In the rows, zero is written as 128.
[123  93 194 107 158 128 121 186 117 175 161 102 139 122  52 133 164 104
  82 194 116 136 146 138 105 119 145  79 146 121  84 124 109 134 128]
(3)
[145  99 196  87 153 174 132 170 146 174 178 131 186  98  90 138 146 119
  50 163 138 151 127 116 138 110 145  91 138 140  75  73 104 147  54]
(180)
[113  90 167  94 147 132 120 165 136 175 168 119 175 118  78 161 174  64
 116 149 116 172 132 127 137 113 157 131 177 134 116 129 153 129 142]
(127)
[123  92 163  90 138 129 127 116 159 186 172 141 167 111 108 137 141  80
 111 103 148 170 142  74 151 132 213  90 122 136 126 139 128 129 120]
(42)
[129 112 188  80 146 155 139 128 156 200 158 139 173 101 100 111 159 105
 104 135 156 160 113 106 140 115 177  82 112 137 112 150 142 140 102]
(141)
[133 106 130  64 112 129 139 132 169 178 144 149 168 102 107 150 165 103
 128 123 163 152 134  90 186 120 157 115 123 115 149 128 123 122 109]
(7)
[111 105 167 107 147  87 106 133 128 178 108 132 154 111 108 165 196  84
 164 127 124 153 137 122 148 123 163 120 175 140 153 167 147 123 159]
(169)
[148 102 152  65 162 170 122 130 142 191 151 149 164 108  87 151 140 126
 155 168 163 161 134 117 159 111 151  53  96 138 109 127 114 152  86]
(7)
[126  99 181  73 138 108  93 195 118 187 136 122 158 118  54 160 176  81
 104 174 131 163 145 144 125 146 151 122 181 138 104 136 114 150 151]
(205)
[127 108 149  87 126 131 135 150 165 183 155 137 174 102 130 118 184 116
  96 138 160 171 150  91 165 141 167 106 125 132 154 151 102 148 117]
(180)
[100  85 179 119 146  94 125 169 139 161 131 115 146 103  74 173 181  76
 128 139 105 150 138 136 123 135 147 105 181 132 121 155 122 119 142]
(3)
[102 100 182 106 124  88 111 132 145 176 133 121 155 117 101 164 156  67
 140 134 118 164 147 114 160 132 194 134 181 149 141 164 150 123 150]
(42)
[103 101 118  67 122 128 147 131 189 195 173 127 191 109 140 136 178  89
 114  99 144 174 120  88 160 119 168 113 135 136 133 135 150 110  85]
(62)
[ 95 106 103  91 105 110 150 120 171 171 155 135 156 113 149 127 184  86
 116 107 133 162 148  71 165 134 191 144 144 119 186 165 162 101 130]
(127)
[126  99 140  77 133 120 134 122 146 186 157 133 163 104 117 136 157 107
 122 114 125 158 128  80 150 141 169  94 132 131 140 160 151 126 106]
(48)
[151  83 190  93 149 165 104 151 132 189 173 148 156 102  64 144 142 109
  85 182 137 143 139 111 116 125 156  72 118 137  71  90 102 151  79]
(15)
[126  82 153  89 147 162 136 134 165 176 164 136 164 102 101 137 133  88
 113 119 134 153 143  78 134 125 187  86 131 127 120 111 131 109  93]
(3)
[ 97 107 168 107 122 111 116 162 168 164 135 116 164 126  98 143 167  59
 115 117 118 161 140 140 136 129 138 154 171 135 110 148 137 161 152]
(62)
[119 104 171  83 142 104 116 173 117 160 145 136 166 119  79 154 196  93
 107 163 131 146 129 138 146 119 164 114 163 135 132 150 114 128 146]
(169)
[114 102 156 117 129 116 107 148 126 196 125  97 155 113  98 159 164  93
 147 154 118 157 148 136 172 133 178 126 173 145 129 138 169 112 133]
(134)
[115 101 195 117 137 121 115 165  92 174 132 110 142 121  65 144 158  82
 111 188 118 133 136 162 154 108 151 135 172 145  84 133 141 138 148]
(134)
[122  80 169  94 160 126  81 151 117 207 160 114 153 111  61 157 169  72
 124 195 130 168 121 144 127 115 163 105 154 142  99 110 142 127 132]
(15)
[134  85 157  69 151 179 121 143 128 169 193 168 157 113 110 129 142 127
 121 196 156 149 132  98 134 118 161  74 124 141 105 112 113 164  85]
(127)
[100  93 151 117 124 117 146 100 180 190 127 137 150  99 137 113 153  86
 152  96 137 165 122  88 147 154 199 115 125 137 159 170 177  96 112]
(141)
[114 129 154 133 137  95 133 189 117 159 103  76 135 147  96 126 167 110
  95 174 105 138 163 166 137 138 165 128 163 151 133 159 127 123 160]
(180)
[127 121  97  72 115 102 127 110 155 176 137 141 157 118 155 153 152  98
 143  63 153 179 143  55 148 160 178 132 140 114 175 145 148  78 134]
(205)
[126 112 135 110 132  82 145 142 125 181 132  97 129 147  79 141 157  96
 128 179 116 146 134 148 153 104 146 137 125 114 121 142 147  89 156]
(7)
[104  86 120 104 128 109 136 129 180 197 150 128 159 114 137 134 155  82
 134  89 126 172 138  95 150 141 192 109 150 142 136 134 157 109  95]
(62)
[107 107 141  76 136 137 128 145 159 199 127 111 166 108 111 151 159  97
 100 133 135 154 157 101 127 142 172 105 148 133 128 124 148 122  81]
(205)
[100 106 152 115 129 113 107 127 140 191 111 108 144 105 105 162 174  71
 128 119 116 140 151 130 161 142 195 136 164 139 127 142 176 123 137]
(134)
[125  83 174 103 164 114  99 165 131 216 155  85 175 109  41 172 180  86
 101 156 107 159 153 133 131 120 179 109 147 140  80 112 140 132 114]
(42)
[119 100 204 121 141  89  98 158 135 181 139 132 146 111  64 170 172  78
 118 138 114 158 158 145 139 141 189 107 173 143 108 152 115 157 155]
(42)
[129  93 140  78 160 172 135 154 156 199 157 100 176 112  81 148 141 118
  96 140 144 154 142 108 134 111 153  60 108 112 100  80 128 132  52]
(7)
[120  94 188  82 136 147 135 146 147 178 183 129 179 107  99 158 132 105
  81 133 147 160 138  86 148 110 174  89 153 134  98 102 113 150  74]
(42)
[131  85 177  73 139 156 123 127 136 176 171 163 181 106 111 138 168 112
 138 183 153 151 131  87 151 109 151 103 134 141 118 130 129 133  86]
(169)
[133 106 162  75 147 148 126 127 147 197 169 144 161  96 105 120 159 124
  98 142 141 151 128  99 151 121 165  68 104 125 109 133 132 154  90]
(48)
[104 105 134  77 115 134 149 120 179 188 164 119 175  96 127 142 180 110
 100 101 159 156 121  78 138 152 160 117 125 115 149 138 160 117  84]
(141)
[114  92 144  80 141 123 126 145 145 203 155 135 152 108 111 144 151  89
  99 128 146 171 124  95 149 117 205  80 146 133 133 118 120 117 110]
(15)
[130  92 170  92 135 105 112 138 134 204 154 130 153 117  58 158 176  79
 113 151 135 142 165 114 134 140 175 131 126 129 113 144 119 140 163]
(42)
[ 73 112 104 114 122  68 130  89 168 177 102 122 142 118 149 180 158  43
 187  56 114 178 144 117 161 152 168 179 171 137 181 175 195  75 161]
(62)
[116  96 135 101 133 100 113 129 144 186 115 132 138 123 123 165 159  64
 165 121 133 168 146 112 165 164 204 160 178 158 154 142 170 104 171]
(180)
[128  87 140  66 134 149 130 123 158 169 177 156 184 107 120 150 180 111
 120 149 163 151 132  79 151 133 174  94 114 132 136 130 128 125  89]
(169)
[137  98 171  87 156 138 149 118 152 229 165 124 182  96  95 144 171 120
 102 123 141 159 122 100 119 117 151  80 116 117 121 131 140 112  75]
(141)
[125  90 204  84 159 178 131 157 150 211 170 128 176 101  75 119 151 124
  92 186 138 153 119 128 112 115 152  75 122 135  82 116 128 162  61]
(141)
[121  99 215  96 148 125  97 176 100 138 165 144 159 119  73 155 184  88
  99 174 134 149 121 144 130 104 135 120 191 136  79 121 116 173 131]
(169)
[ 91 112 106  88 118 116 135 120 186 171 155 135 162 118 161 142 148  75
 129  55 141 183 131  89 166 141 197 129 148 127 149 125 165  93 109]
(62)
[109 130 120 110 109  89 140 108 121 181 106 106 135 137 134 139 164 102
 146 143 121 133 157 112 166 125 163 166 132 122 165 183 158  92 176]
(134)
[117  95 149 110 125 145 124 114 140 198 127 137 148  94 122 118 154 102
 140 134 138 143 158  92 172 129 190 112 133 150 133 154 153 141 104]
(134)
[100 111 143  80 126 123 137 155 160 179 156 125 166 120 127 127 151  93
 106 119 138 168 126 115 161 111 170 113 159 139 123 125 136 124 101]
(62)
[107 107 163 101 123  98 129 169 125 136 162 130 144 140  99 135 184  98
  88 182 131 134 118 143 128 122 149 135 158 120 129 142 114 130 159]
(169)
[125  89 168  95 146 117 103 163 119 190 151 124 147 122  68 150 171  85
 102 188 124 145 130 145 116 124 168  91 152 143 110 133 113 131 135]
(15)
[114  91 148  91 142 137 139 129 171 186 178 139 181 105 123 128 167  84
 109 130 126 181 132  85 150 114 190  94 130 125 147 146 146 113 105]
(127)
[109 109 146 115 109  86 134 154 160 164 143 116 136 109 101 146 193  95
 133 139 118 159 154 108 154 145 157 141 171 130 153 185 139 118 161]
(3)
[119  96 168  78 141 156 127 144 153 181 200 133 175 113  94 147 146 115
  81 166 140 156 134 103 131 113 168  99 120 127  94 105 110 147  78]
(42)
[137  94 136  90 130 155 130 109 137 189 159 144 165 105 127 130 140  96
 124  96 161 154 144  69 166 130 193  99 124 132 133 130 140 128 110]
(134)
[113 112 157 123 133  74 125 143 136 188 102 111 131 128 117 132 193  97
 148 189 104 143 143 146 147 142 172 138 150 159 142 182 153  99 164]
(180)
[ 73 110 120 133 123  45 135  78 140 188 115  99 119 124 139 172 158  71
 173 115  99 158 146 112 151 140 193 162 167 140 182 178 201  47 151]
(42)
[115 136 150  93 100  79 118 143 132 157 112 131 144 131 122 153 168  71
 137 110 137 164 149 112 155 147 159 168 185 125 157 163 155  88 182]
(205)
[139  67 163  76 156 163 134 157 160 184 187 153 167  99  86 128 146 113
 113 164 151 160 130  85 134 122 175  58 109 129 101 119  89 146  95]
(3)
[119 123 170 108 136 106 122 160 116 151 128 114 150 137 111 130 161  80
 108 158 114 150 132 146 141 127 169 137 177 153 136 152 144  99 155]
(180)
[106  90 121  84 144 138 144 112 162 192 165 149 167 112 142 154 155  83
 142 102 127 178 135  75 150 123 198 115 142 121 155 126 165  84 106]
(127)
[128  88 164  83 140 160 123 151 166 196 165 154 172 109  93 117 147 100
 119 154 150 166 150 116 154 122 161 100 114 147  93 128 107 175  96]
(62)
[117 102 151 104 150 124  96 182 112 171 154 104 139 130  66 143 167  79
  88 164 122 153 125 156 105 129 166  96 167 145 108 132 120 144 149]
(15)
[100  99 127 103 135  84 124 121 120 173 124 131 138 129 115 159 181  77
 144 139 131 141 146 124 145 136 183 143 158 127 172 153 155  86 160]
(169)
[105 116 127 102 111  94 114 123 128 168 120 113 148 108 120 161 176  82
 127 111 141 140 146 120 179 147 184 137 163 135 167 160 160 110 155]
(134)
[111 104 143  98 122  80 106 117 144 161  98 120 134 129 108 179 155  54
 182 100 146 161 142 109 167 152 168 136 166 124 156 157 166 123 185]
(7)
[138  89 193 132 137 108 134 179 124 189 144 109 152 130  59 137 169  85
 101 174  89 140 161 129 132 114 167 125 167 131  90 119 151 101 139]
(127)
[130  93 120  78 114 136 146  99 156 186 169 140 167  99 118 132 151 102
 121 120 147 158 146  64 173 139 154 140 108 121 144 145 158 130 104]
(48)
[149  74 175  67 141 155 132 137 140 188 184 161 187 112  97 124 155 103
 104 153 168 159 141  62 149 113 169  93 114 120 120 113 103 142 105]
(169)
[ 96  99 163 106 125 102 115 151 133 159 143 132 152 117 105 154 174  65
 146 157 113 169 136 130 152 125 154 155 196 137 157 164 155 127 165]
(127)
[135  93 188 112 139 111 100 159 120 211 127 127 135 105  52 148 180 107
 118 222 119 135 160 152 130 127 146  97 145 153 109 152 109 155 131]
(15)
[121 106 182  91 130  97 119 163 127 190 148 109 148 121  72 129 188  97
 104 186 107 143 131 136 143 127 146 121 148 131  99 164 150 148 150]
(48)
[100 108 129  88 131 107 133 113 169 199 159 132 160  98 136 158 175 110
 117  88 151 168 150  79 154 144 203  78 132 130 169 161 126 130 103]
(42)
[136  78 192  94 149 162 135 152 155 177 157 141 161  97  87 130 126 106
 136 178 133 152 129  97 154 107 173  75 138 153  90 117 126 125  88]
(3)
[104 108 136 109 153  96 134 138  99 166 147 123 134 142 105 153 145  73
 135 154 104 153 120 153 125 111 171 118 176 134 164 147 158  62 164]
(127)
[136  84 134  71 136 128 135 132 162 201 152 139 170 103 104 138 154 114
 103 123 128 147 147  79 148 149 184  88 100 115 136 139 119 142 104]
(48)
[101 113 141  95 101 107 142 118 177 156 153 136 175 102 161 140 171  78
 125  99 120 173 125  71 184 115 191 137 182 134 178 153 184  82 108]
(127)
[141 106 191  67 145 167 122 178 138 183 168 134 179 108  79 143 148 118
  60 157 141 157 142 105 118 117 138  92 143 124  64  89 104 155  65]
(205)
---
[117 108 134 128 133 154 137 127 173 123 124 111 103 126 122 115 133 111
 113 119 121 149 121 122 145 148 136 102 112 138 131 144 137 144 113]
(166)
[118 149 121 128 133 137 140 131 143 153 173 124 107 127 121 125 126 130
 112 157 128 105  98 114 167 157  85 174 125 130  52 126 130  91 122]
(155)
[125 118 134 128  97 175 144 161 104 131 121 146 116 153 114 108 154 140
 148 135 146 109 121 148 146 121 149 141 143 118 110  99 139 127 108]
(43)
[120 134 131 113 123 128 147 132 159 154 124 135 101 132 142 146 137 135
 153 138 129 119 117 105 130 153 151 136 134 126 115  94 138 137 123]
(43)
[110 117 136 112 138 172 126 123 156 141 133 130 132 131 132 121 133 106
 132 140 124 158 112 110 163 156 114  91 114 141 107 165 121 133 116]
(93)
[130 159 120 108  98 113 135 144 154 121 138  94 100 130 128 129 147 138
 122 135 133 126 147 129 119 126 177 120 132 109 139 100 156 147 121]
(69)
[141 119 136 133 144 148  96 103 139 106 132 123 117 112 129 107 125  80
 164 114 103 114 141 121 118 127 106 108 126 140 168 120 107  96 157]
(186)
[115 126 130 119 123 133 141 136 174 148 124 129  98 137 126 150 132 128
 141 126 123 136 140 107 131 137 141 145 127 124 100 103 143 136 109]
(65)
[123 109 124  90  94 104 133 130 186 111 107 145 147 116 127 106 161 103
 120 153 122 138 143 122 142 184 127  92  88 139 121 106 152 107 141]
(93)
[123 137 126 115 111 130 139 138 161 152 118 126 109 128 139 136 134 121
 123 117 120 123 124 107 134 129 150 128 125 126 110 104 127 146 114]
(50)
[140 160 118  73  92 128 112 139 162 125 135 122 128 144 114 124 128 145
 108 110 138 115 108 113 145 135 146 133 119 112 112 127 135 129 117]
(155)
[106 107 129  89 116 157 111 120 136 156  97 172 155 126 134 137 123 150
 133 128 145 165 115  93 166 176 127 108 119 120  66 152 132 138 112]
(186)
[128 118 130 121  87 181 142 173  95 134 120 128 111 159 112 106 156 140
 122 118 151 125 122 147 145 102 167 133 141 111 105 106 130 147 102]
(50)
[126 110 131 126  92 179 137 165 104 132 138 135 129 152 109 106 159 129
 146 120 143 119 124 145 149 111 160 148 147 121 111 117 129 134 106]
(93)
[122 135 127 111 124 123 125 129 166 158 127 117 102 119 137 144 126 137
 152 121 124 124 131 106 137 130 148 136 131 130 124 116 131 146 115]
(69)
[115 123 132 109 143 165 118 110 153 124 115 120 119 126 121 122 136 130
 117 136 133 149 119 108 138 146 122  81  96 138 128 164 133 134 128]
(9)
[135 119 125 130  91 176 138 165  99 130 121 128 116 151 108 101 150 140
 118 116 149 113 123 148 132 103 157 126 142 117 108 111 129 140 114]
(50)
[121 132 122 111 124 119 136 130 176 155 130 113  91 131 135 143 136 141
 129 112 117 123 133 102 134 144 152 163 140 117 113 114 136 142 120]
(166)
[122 122 121 138 166 105 128 117 150 133 136 120 114 106 100 125 118 123
 108 137 114 140 100 129 133 127  93 108 123 133 145 127 109 103 140]
(155)
[121 126 134 138 106 190 137 156 105 125 131 126 109 148 108 110 162 143
 134 126 143 108 130 141 140  91 140 148 133 120 115 125 136 128 107]
(9)
[128 112 135 133  89 186 138 162 108 120 127 136 109 157 107 110 154 136
 141 113 148 122 140 143 142 107 153 154 141 123  96 105 143 126 104]
(65)
[126 130 145 105 176 148 108 109 162 162 158 160 107 123  75 121 107 119
 146 142 106 125 111 129 159 164  92 149 139 141 125 160 112  97 157]
(43)
[115 138 134 124 125 134 143 137 172 164 137 111  92 122 143 150 129 132
 157 132 123 124 128 103 140 131 143 143 137 126 107 111 136 143 113]
(69)
[135 128 120  90 119 144  88 108 147 115 119 114 109 133 136 108 134 113
 110 115 136 127 128 111 135 161 153  86 105 141 142 146 121 147 132]
(50)
[118 147 133 116 125 157 130 124 162 138 114 128 132 118 124 117 127 138
 117 132 132 158 128 118 162 136 122  71 114 123 113 157 133 143 102]
(69)
[128 112 127 136 102 182 140 161  96 131 128 135 111 147 116 111 155 145
 149 118 145 118 140 139 129 107 154 147 151 114 101 103 137 131 108]
(186)
[119 130 127 128 115 136 141 139 147 161 123 122 101 129 141 138 135 125
 129 122 124 120 123 104 130 129 147 145 137 127  97 104 124 140 124]
(50)
[124 103 137 155 161 106 146 150 155 146 136 111 103 126 126 157 112 107
 131 116  89 120 137 131 114 112  91 161 142 134 150 134 114 129 142]
(166)
[146 116 136 128 166 154  87 118 158 139 171 112 106 122  81 114 121 101
 121  92 107 100 106 119 150 143  77 123 135 142 145 181  93 101 165]
(166)
[124 108 133 130  94 187 142 166 113 137 134 139 126 154 106 105 160 137
 143 122 149 121 123 141 147 108 159 150 152 123 100 123 133 138 101]
(93)
[123 148 135  93 113 161 147 162 162 139 137 126 115 140 132 128 121 140
 128 168 142 152 138 137 172 154 122  97 104 105  72 131 156 144 100]
(69)
[125 116 137 139  93 197 145 168  99 128 130 133 106 161 105 118 156 134
 139 111 147 122 131 141 146  98 152 163 147 116  95 103 139 130  92]
(65)
[119 119 129 147  88 168 149 170 103 130 114 133 111 143 110 102 152 134
 120 123 145 115 111 146 142  99 138 153 140 117  98 103 134 120  98]
(155)
[120 145 130 108 115 132 142 136 184 164 121 122 103 123 147 151 134 138
 153 129 121 119 127 100 146 133 135 134 129 114 108 104 138 140 101]
(69)
[123 128 132 121  86 181 144 165 118 133 119 129 120 144 119 106 156 148
 141 125 143 124 135 142 157  92 147 143 141 114 101 108 144 132  94]
(69)
[114 140 127 120 133 140 135 123 158 151 132 122 108 124 135 146 134 139
 141 133 120 121 127 101 129 118 134 152 122 131 107 123 135 133 123]
(9)
[156 109 132 134 158 152  95 120 158 132 160 131 122 106  79  96  95 122
 159 124 132  99 112 149 117 124  84  84 127 165 145 168 110 112 167]
(69)
[119 130 134 107 128 157 117 119 182 125 102 130 126 117 126 112 129 116
 119 147 126 150 133 117 161 139 104  71 102 126 117 142 139 133 108]
(69)
[106 132 135 114 144 161 127 116 171 123 114 133 122 120 126 124 131 121
 109 153 120 155 129 118 156 146 106  84  90 127 117 158 140 132 111]
(9)
[126 138 148 111 169 161 115 119 162 160 162 146 111 128 107 137 115 103
 157 151 111 118  89 109 171 137  73 138 138 127 111 127 105  93 146]
(43)
[123  98 131 102 150 161 110 110 154 115 120 130 115 130 111 118 119 120
 127 137 136 168 124 123 145 171 118  72  96 144 120 152 133 127 130]
(65)
[119 121 132 144  87 181 146 171 103 133 126 127 101 153 110 101 156 133
 128 120 146 104 110 143 148 101 140 168 144 119  94 108 132 119  94]
(155)
[149  97 126 105 147 143  92 123 160 127 160 125 104 119 114 128  97  98
 142 127 131 104  84 128 124 141 127 115 116 151 138 123 113 140 148]
(50)
[123 120 126 102 133 156 116 117 155 128 101 131 131 126 125 111 123 122
  95 131 125 156 125 117 151 150 123  73 104 130 113 153 123 138 121]
(50)
[132 134 121  78 120  84 118 148 158 135 118 150 143 148 119 152 101 164
 132 122 141 135 145 137 128 160 169 108 114 127 139 147 137 184 114]
(43)
[131 120 128 110 132 136 107 113 163 113 115 125 135 108 137 116 110 116
 131 137 126 142 132 125 143 144 114  74  97 147 133 147 133 136 127]
(69)
[126 119 133 131  99 169 145 160 107 123 116 142 125 155 108 107 155 144
 137 128 147 114 128 149 144 110 155 135 143 117 119 104 139 137 101]
(43)
[111 108 132  99 129 168 127 122 164 139 124 136 143 140 122 117 139 120
 132 148 139 153 108 109 163 158 118  88 110 139 103 158 128 137 107]
(93)
[129 110 131 138  83 178 146 170 110 127 128 127 111 152 108 103 157 140
 127 106 143 112 123 150 144 105 156 159 149 112 108 111 140 136 102]
(166)
[122 114 130 102 124 160 110 121 158 135 100 140 130 118 128 113 115 126
 138 139 137 150 125 123 158 145 124  82 100 134 111 142 135 145 104]
(69)
[107 150 117 119 138 102 167 145 126 140 141 124 130 143 128 155 132 167
 102 197 148 157 114 134 137 158 129  98 133  91  92 104 154 140 121]
(43)
[111 109 137 113 141 157 129 122 152 132 128 142 118 132 114 113 125 128
 137 156 142 152 108 129 152 174 133  85 113 143 113 148 138 136 128]
(43)
[121 104 134 130  97 191 140 162 108 139 130 143 130 150 106 107 156 131
 139 123 144 126 120 139 153 110 152 154 150 125  93 125 132 134 102]
(93)
[126 124 133 106 142 144 119 105 169 119 113 138 121 123 106 113 135 118
 110 142 130 137 121 114 146 163 131  96 111 134 130 129 137 128 126]
(43)
[116 140 131 108 117 167 122 125 145 136 129 123 111 142 131 117 133 128
 107 135 142 143 120 111 152 139 150 116 126 129  96 142 130 152 110]
(50)
[121 112 130 149  99 175 143 171  86 138 119 140 120 147 113 112 160 134
 150 117 142 122 143 140 137  97 145 146 149 112  97  99 131 131 101]
(186)
[125 140 131  96 134 128 102 104 144 148 153 143 102 127 105 143 126 130
 128 123 127 136 134 102 155 167 143 186 137 126  92 122 132 112 136]
(65)
[124 122 130 113 128 156 129 130 172 123 124 119 104 127 120 110 133 119
  96 140 131 144 122 124 130 150 132  77 116 138 118 147 137 137 137]
(50)
[129 133 125 125 126 121 142 128 174 154 134 113  94 124 137 141 131 132
 134 107 115 113 128 105 128 149 140 150 135 123 119 116 129 136 123]
(166)
[133 181 127  96 127  77 147 127 167 117 148 120 129 143 145 158 124 158
 118 151 118 118 153 127 136 164 143 130 135  91 144 114 142 135 125]
(43)
[142 124 141 121 140 148 140 123 132 134 124 135 132  97 133 127 120 110
 144 124 114 137 101 129 149 140  89  81 108 136 153 123 110 101 137]
(69)
[135 116 144 144 169 139 138 132 151 118 160 133 102 114  88 132 117  84
 126 114  90 142 137 144 141 115  99 149 121 152 149 121 117 100 137]
(65)
[130 113 130  88 116  98 160 160 124 141 124 160 160 117 169 161  82 142
 131 140 124 177 120 138 167 178 114 123  92 126  77 124 135 138 135]
(166)
[125 117 139 131  90 193 142 168 112 131 116 132 115 138 107  99 158 131
 140 118 144 129 130 147 163  89 147 134 136 122 108 109 138 133  94]
(69)
[121 139 126 117 123 128 146 139 159 157 127 115  99 130 140 142 133 121
 123 125 114 127 128 106 130 128 147 139 129 124 108 103 128 143 119]
(50)
[124  89 125 105 130  80 138 115 136 106 112 153 138 104 127 131 109 139
 134 156 147 156 104 154 126 229 169  56  90 131 163 112 146 147 136]
(43)
